Here is a tiny trained network, its code and every weight. The questions are about switching its units off for an input and a class, where a switched-off unit gives its printed mean instead of its output.

import numpy as np


def w(rows, s, z=0):
    codes = np.array(rows[::2]) - 128.0
    scale = np.full(codes.shape[1], s)
    scale[-1] = z or s
    return codes * scale


def f(y):
    return np.maximum(y, 0)


def log_softmax(a):
    a = a - a.max(-1, keepdims=True)
    return a - np.log(np.exp(a).sum(-1, keepdims=True))


def net(x, mask):
    res = np.array(x, float).reshape(1, 5) / 4 @ E
    y = f(res @ A[0][:, :-1].T + A[0][:, -1])
    res = res + np.where(mask, y, B[0][:, -1]) @ B[0][:, :-1]
    return log_softmax(res[-1] @ U[:, :-1].T + U[:, -1])


A, B = {}, {}
E = w([
[59,85,138,60,132],'x0',
[173,8,123,145,135],'x1',
[177,121,177,86,68],'x2',
[178,105,79,35,146],'x3',
[189,164,157,114,207],'x4',
],0.012)
A[0] = w([
[96,174,129,152,214,149],'n0',
[198,137,115,46,102,163],'n1',
[122,66,116,80,158,187],'n2',
[86,191,141,129,166,207],'n3',
[80,138,37,198,101,171],'n4',
[168,119,212,174,108,178],'n5',
[153,154,117,116,132,138],'n6',
[182,135,92,124,247,190],'n7',
[113,42,105,87,108,166],'n8',
[72,142,105,151,160,134],'n9',
[99,208,175,108,77,145],'n10',
[171,176,107,62,87,120],'n11',
[97,99,140,105,94,141],'n12',
[198,103,131,118,100,255],'n13',
[117,160,164,191,128,213],'n14',
],0.013,0.0053)
B[0] = w([
[115,194,152,136,198,190],'n0',
[183,158,80,90,110,226],'n1',
[78,55,54,82,152,208],'n2',
[65,198,195,98,187,194],'n3',
[99,169,93,219,83,195],'n4',
[180,73,212,167,120,193],'n5',
[130,133,128,95,131,161],'n6',
[200,126,77,116,230,249],'n7',
[104,47,80,97,74,213],'n8',
[99,173,104,160,145,165],'n9',
[75,137,211,72,94,205],'n10',
[166,238,61,61,64,199],'n11',
[94,88,126,88,80,168],'n12',
[254,87,85,125,90,220],'n13',
[119,132,186,192,119,193],'n14',
],0.0092,0.014)
U = w([
[125,156,136,126,255,133],'0',
[180,176,85,83,54,125],'1',
[53,31,77,108,94,205],'2',
[207,31,223,221,102,185],'3',
[190,63,74,142,203,2],'4',
[26,143,216,126,116,77],'5',
[83,151,96,234,107,167],'6',
],0.0093,0.0027)

Each question gives the input, the list of numbers given to net, and the class t.
The units are the neurons (one row each of A and B). Each row of codes is followed by its name. A weight is (code - 128) times the scale printed after its matrix; where a second scale follows, it is the last column's (A, B and U).
mask holds one flag per neuron, in row order. A switched-off neuron (its flag False) gives its mean, the last column of its row in B, instead of its output. The means were averaged over made-up inputs and are rounded, as every weight is.
A unit's drop is (log p(t) with every unit on - log p(t) with that unit switched off) / (log p(t) with every unit on - log p(t) with every unit switched off).
The circuit of an input: a set's keep is (log p(t) with only the set's units on - log p(t) with every unit switched off) / (log p(t) with every unit on - log p(t) with every unit switched off). Starting from the 12 units with the biggest drops (on a tie, the unit counted first), units are removed one at a time, each time the one whose removal leaves the highest keep (on an exact tie, the one counted first), for as long as the keep stays at least 0.8.
circuit, biggest first: the units of the circuit, biggest drop first
most important unit: the unit with the biggest drop
top k neurons: the k neurons with the biggest drops, biggest first
drop of u: that unit's drop, to one decimal
input [7,-7,-2,0,4], class 5: top 2 neurons : n10; n7
input [-5,-1,-5,-1,1], class 0: most important unit : n0
input [4,-1,-3,-3,-3], class 5: circuit, biggest first : n13; n7
input [-2,3,-2,-5,-5], class 6: top 2 neurons : n4; n13
input [7,-6,-7,-3,2], class 5: circuit, biggest first : n7; n3
input [-2,-8,2,2,2], class 5: circuit, biggest first : n10; n3
input [-1,-2,-6,8,-5], class 2: top 3 neurons : n13; n2; n8
input [5,1,6,-3,4], class 3: circuit, biggest first : n5; n11
input [6,1,7,-8,-2], class 3: top 3 neurons : n5; n3; n11
input [2,6,-6,-7,2], class 6: top 3 neurons : n4; n13; n9
input [-2,1,-1,-5,0], class 3: top 2 neurons : n5; n11
input [4,7,1,6,0], class 2: top 2 neurons : n8; n2
input [-2,-8,-3,-7,-7], class 5: top 2 neurons : n10; n3
input [-6,-4,0,3,5], class 0: most important unit : n7
input [3,1,0,6,-4], class 2: drop of n8 : 0.1
input [-4,-6,0,-4,-5], class 5: drop of n10 : 0.3
input [-3,-5,-8,8,-6], class 6: drop of n4 : 0.7
